Here is a tiny trained network, its code and every weight. The questions are about switching its units off for an input and a target symbol, where a switched-off unit gives its printed mean instead of its output.

import numpy as np


def w(rows, s, z=0):
    codes = np.array(rows[::2]) - 128.0
    scale = np.full(codes.shape[1], s)
    scale[-1] = z or s
    return codes * scale


def f(y):
    return np.maximum(y, 0)


def softmax(a):
    e = np.exp(a - a.max(-1, keepdims=True))
    return e / e.sum(-1, keepdims=True)


def log_softmax(a):
    a = a - a.max(-1, keepdims=True)
    return a - np.log(np.exp(a).sum(-1, keepdims=True))


def net(x, mask):
    ids = ['βγδζλξπσψω'.index(c) for c in x.split()]
    T = len(ids)
    res = E[ids] + P[:T]
    u = 0
    for l in range(3):
        r = res
        for j in range(2):
            rows = slice(4 * j, 4 * j + 4)
            q, k, v = (r @ M[l][rows].T for M in (Q, K, V))
            z = softmax(np.where(np.tri(T) > 0, q @ k.T / 4**0.5, -1e9)) @ v
            o = O[l][rows]
            res = res + np.where(mask[u + j], z, o[:, -1]) @ o[:, :-1]
        u += 2
        y = f(res @ A[l][:, :-1].T + A[l][:, -1])
        res = res + np.where(mask[u : u + 4], y, B[l][:, -1]) @ B[l][:, :-1]
        u += 4
    return log_softmax(res[-1] @ U[:, :-1].T + U[:, -1])


Q, K, V, O, A, B = {}, {}, {}, {}, {}, {}
E = w([
[185,9,88,85,80],'β',
[142,87,122,138,133],'γ',
[198,54,47,144,108],'δ',
[118,130,92,182,143],'ζ',
[116,127,78,71,156],'λ',
[105,102,121,251,110],'ξ',
[87,85,166,72,116],'π',
[96,43,94,186,55],'σ',
[121,19,138,123,59],'ψ',
[49,154,139,193,141],'ω',
],0.013)
P = w([
[100,116,160,110,163],'0',
[73,178,80,72,26],'1',
[65,120,72,56,98],'2',
[37,62,42,56,104],'3',
[231,186,178,82,72],'4',
[161,120,139,94,109],'5',
[128,58,108,91,159],'6',
[126,226,143,72,3],'7',
[152,130,145,91,94],'8',
[77,36,93,75,151],'9',
[202,243,190,81,32],'10',
[140,135,144,93,73],'11',
[74,50,57,82,154],'12',
[183,241,197,92,19],'13',
],0.0069)
Q[0] = w([
[86,105,140,110,182],'0.h1',
[189,169,142,143,143],'0.h1',
[153,215,156,118,6],'0.h1',
[29,83,19,159,160],'0.h1',
[12,41,55,115,174],'0.h2',
[117,44,128,105,125],'0.h2',
[116,148,119,173,192],'0.h2',
[170,124,92,94,191],'0.h2',
],0.015)
K[0] = w([
[126,63,93,177,197],'0.h1',
[115,163,160,111,31],'0.h1',
[224,250,153,112,43],'0.h1',
[134,55,175,129,228],'0.h1',
[120,12,136,137,240],'0.h2',
[94,106,133,119,208],'0.h2',
[92,56,84,113,98],'0.h2',
[81,130,97,185,60],'0.h2',
],0.013)
V[0] = w([
[113,117,107,201,62],'0.h1',
[171,76,140,137,73],'0.h1',
[154,177,99,156,147],'0.h1',
[234,116,56,146,151],'0.h1',
[82,107,2,98,164],'0.h2',
[87,95,178,129,208],'0.h2',
[100,112,137,130,48],'0.h2',
[131,171,84,149,104],'0.h2',
],0.0098)
O[0] = w([
[1,40,70,141,108,181],'0.h1',
[156,66,103,145,74,202],'0.h1',
[155,104,60,173,244,21],'0.h1',
[161,142,71,137,128,65],'0.h1',
[109,210,120,119,89,254],'0.h2',
[177,120,180,136,130,151],'0.h2',
[47,150,159,79,59,221],'0.h2',
[76,107,76,128,154,82],'0.h2',
],0.0095,0.0032)
A[0] = w([
[188,109,107,186,254,30],'0.n1',
[179,128,121,117,107,2],'0.n2',
[121,204,128,142,113,68],'0.n3',
[177,186,139,95,92,108],'0.n4',
],0.012,0.0048)
B[0] = w([
[114,168,103,254,67,129],'0.n1',
[117,167,157,26,173,143],'0.n2',
[95,79,110,58,158,180],'0.n3',
[73,65,99,68,166,253],'0.n4',
],0.0068,0.003)
Q[1] = w([
[170,199,141,157,74],'1.h1',
[200,168,174,154,186],'1.h1',
[107,178,126,176,110],'1.h1',
[160,97,134,98,186],'1.h1',
[77,112,129,168,106],'1.h2',
[117,7,106,78,109],'1.h2',
[181,144,142,92,112],'1.h2',
[90,141,99,110,157],'1.h2',
],0.011)
K[1] = w([
[165,196,119,107,42],'1.h1',
[196,211,133,54,83],'1.h1',
[138,180,90,134,56],'1.h1',
[147,147,106,10,122],'1.h1',
[152,254,150,148,104],'1.h2',
[133,105,105,182,219],'1.h2',
[117,97,67,63,116],'1.h2',
[121,110,114,130,227],'1.h2',
],0.011)
V[1] = w([
[207,102,177,117,185],'1.h1',
[187,181,75,127,110],'1.h1',
[94,254,169,164,77],'1.h1',
[190,140,195,245,58],'1.h1',
[111,105,176,154,98],'1.h2',
[144,27,115,126,163],'1.h2',
[86,206,148,115,70],'1.h2',
[99,93,74,75,113],'1.h2',
],0.007)
O[1] = w([
[176,163,179,203,3,2],'1.h1',
[110,139,167,131,64,31],'1.h1',
[66,24,155,104,185,169],'1.h1',
[80,126,116,123,81,127],'1.h1',
[127,155,133,123,152,170],'1.h2',
[163,179,81,105,77,112],'1.h2',
[105,91,124,72,169,201],'1.h2',
[91,163,70,4,137,192],'1.h2',
],0.0073,0.007)
A[1] = w([
[64,85,44,101,151,3],'1.n1',
[57,226,145,109,121,178],'1.n2',
[112,254,113,251,147,9],'1.n3',
[146,102,149,189,47,67],'1.n4',
],0.0085,0.0047)
B[1] = w([
[225,136,178,211,83,246],'1.n1',
[214,1,151,143,219,177],'1.n2',
[34,187,173,162,138,128],'1.n3',
[237,114,108,75,180,130],'1.n4',
],0.0068,0.013)
Q[2] = w([
[142,156,109,96,155],'2.h1',
[80,52,119,69,126],'2.h1',
[117,249,168,149,117],'2.h1',
[158,182,186,169,86],'2.h1',
[172,164,132,103,143],'2.h2',
[93,69,81,110,146],'2.h2',
[76,148,98,119,133],'2.h2',
[132,121,138,153,114],'2.h2',
],0.019)
K[2] = w([
[112,163,167,167,161],'2.h1',
[196,223,239,173,160],'2.h1',
[77,8,5,89,143],'2.h1',
[56,121,88,55,235],'2.h1',
[177,174,157,95,147],'2.h2',
[2,161,133,193,126],'2.h2',
[52,157,97,123,102],'2.h2',
[171,116,99,95,71],'2.h2',
],0.011)
V[2] = w([
[168,26,143,110,158],'2.h1',
[108,182,134,93,147],'2.h1',
[5,188,71,81,133],'2.h1',
[225,63,88,140,179],'2.h1',
[190,56,115,113,112],'2.h2',
[183,76,102,146,101],'2.h2',
[133,183,211,221,109],'2.h2',
[192,2,60,69,110],'2.h2',
],0.0092)
O[2] = w([
[105,236,166,241,74,254],'2.h1',
[24,132,181,7,147,117],'2.h1',
[82,56,132,155,27,54],'2.h1',
[169,93,189,93,181,184],'2.h1',
[142,232,190,168,113,185],'2.h2',
[90,133,114,65,143,144],'2.h2',
[3,196,97,141,75,58],'2.h2',
[220,210,203,242,21,243],'2.h2',
],0.0062,0.0095)
A[2] = w([
[79,147,201,19,105,211],'2.n1',
[114,34,171,237,207,106],'2.n2',
[23,69,45,155,173,11],'2.n3',
[3,54,6,120,135,98],'2.n4',
],0.0064,0.012)
B[2] = w([
[48,138,65,132,99,254],'2.n1',
[72,6,56,55,115,205],'2.n2',
[254,211,138,152,51,142],'2.n3',
[203,126,242,180,208,159],'2.n4',
],0.0072,0.0079)
U = w([
[202,57,88,18,90,32],'β',
[110,214,122,118,177,239],'γ',
[190,119,2,100,138,177],'δ',
[178,123,144,161,209,30],'ζ',
[179,175,89,37,220,202],'λ',
[97,108,24,148,139,237],'ξ',
[117,142,204,2,141,207],'π',
[151,102,156,160,110,18],'σ',
[147,78,168,67,65,3],'ψ',
[140,66,141,109,202,133],'ω',
],0.0067,0.0049)

Each question gives the input, a string of symbols that net reads in full, and the target symbol t.
The units are the heads (4 rows each of Q, K, V and O) and the neurons (one row each of A and B). Each row of codes is followed by its name. A weight is (code - 128) times the scale printed after its matrix; where a second scale follows, it is the last column's (O, A, B and U).
mask holds one flag per unit, layer by layer, with each layer's heads first. A switched-off unit (its flag False) gives its mean, the last column of its rows in O or B, instead of its output. The means were averaged over made-up inputs and are rounded, as every weight is.
A unit's drop is (log p(t) with every unit on - log p(t) with that unit switched off) / (log p(t) with every unit on - log p(t) with every unit switched off).
The circuit of an input: a set's keep is (log p(t) with only the set's units on - log p(t) with every unit switched off) / (log p(t) with every unit on - log p(t) with every unit switched off). Starting from the 12 units with the biggest drops (on a tie, the unit counted first), units are removed one at a time, each time the one whose removal leaves the highest keep (on an exact tie, the one counted first), for as long as the keep stays at least 0.8.
units of the circuit, in order: the units of the circuit, biggest drop first
top k neurons: the k neurons with the biggest drops, biggest first
k most important neurons of layer l: the k neurons of layer l with the biggest drops, biggest first
heads that matter: for each layer, one digit per head in row order, 1 if its drop is at least 0.15 and else 0, layers parted by /
input ψ λ σ, target σ: units of the circuit, in order	(2.h2; 2.h1)
input ω ω ω π π λ ω, target ω: top 2 neurons	(2.n2; 1.n2)
input ψ ψ σ ζ λ σ δ, target σ: heads that matter	10 / 00 / 11
input ω ω ζ ξ π ψ δ, target ξ: heads that matter	11 / 01 / 11
input λ λ ζ σ π ψ π ψ γ, target π: top neuron	(1.n1)
input ω λ β ξ λ ω, target ξ: 2 most important neurons of layer 0	(0.n4; 0.n3)
input γ σ γ λ ω π λ π λ λ ξ ω, target λ: heads that matter	11 / 11 / 10
input γ ζ δ ω σ ω π δ ξ λ ζ π π, target λ: units of the circuit, in order	(0.h2; 2.h1; 1.h1)
input ζ ξ ω λ ω ω β δ ψ π π ξ, target ω: top 4 neurons	(2.n4; 1.n1; 1.n3; 0.n1)
input ψ β λ σ ψ σ, target σ: units of the circuit, in order	(2.h2; 0.h1)
input λ π ω π π ψ, target π: units of the circuit, in order	(0.h1; 2.h1; 1.h1)
input σ ω β β π ω λ ζ γ π γ, target ζ: top 4 neurons	(1.n2; 1.n1; 2.n1; 0.n3)
input λ β ξ π σ π σ, target π: heads that matter	11 / 10 / 10
input ω ζ ω γ δ γ ω ξ, target ξ: units of the circuit, in order	(0.h1; 2.h2)
input ω ζ δ ζ ψ δ, target ξ: units of the circuit, in order	(2.h2; 0.h1; 2.h1)
input σ ζ ω π ζ, target ζ: heads that matter	11 / 11 / 11
input ω ξ δ π ζ, target ξ: units of the circuit, in order	(2.h2; 0.h1; 2.h1)
input ψ ζ δ β, target ψ: heads that matter	11 / 00 / 01
input π ξ π γ ω ψ δ ψ γ σ β σ, target γ: heads that matter	11 / 10 / 10
input ω β π ζ β π σ ζ ω λ β ξ ψ ξ, target ξ: heads that matter	11 / 01 / 00
input λ λ λ δ, target λ: units of the circuit, in order	(0.h1; 0.h2; 2.h1)
input λ λ γ, target λ: top 2 neurons	(0.n4; 0.n3)
input π λ π ψ δ π ω ξ π, target γ: top 3 neurons	(1.n2; 2.n2; 2.n1)
input γ λ δ, target λ: heads that matter	11 / 11 / 10
input ζ γ π λ β π δ ω λ π ω, target ω: heads that matter	11 / 01 / 01
input ζ λ σ π ζ σ δ ω λ δ ω π, target ω: 3 most important neurons of layer 1	(1.n3; 1.n1; 1.n2)
input ξ δ δ π δ ψ, target δ: units of the circuit, in order	(0.h1; 1.h2; 1.h1)
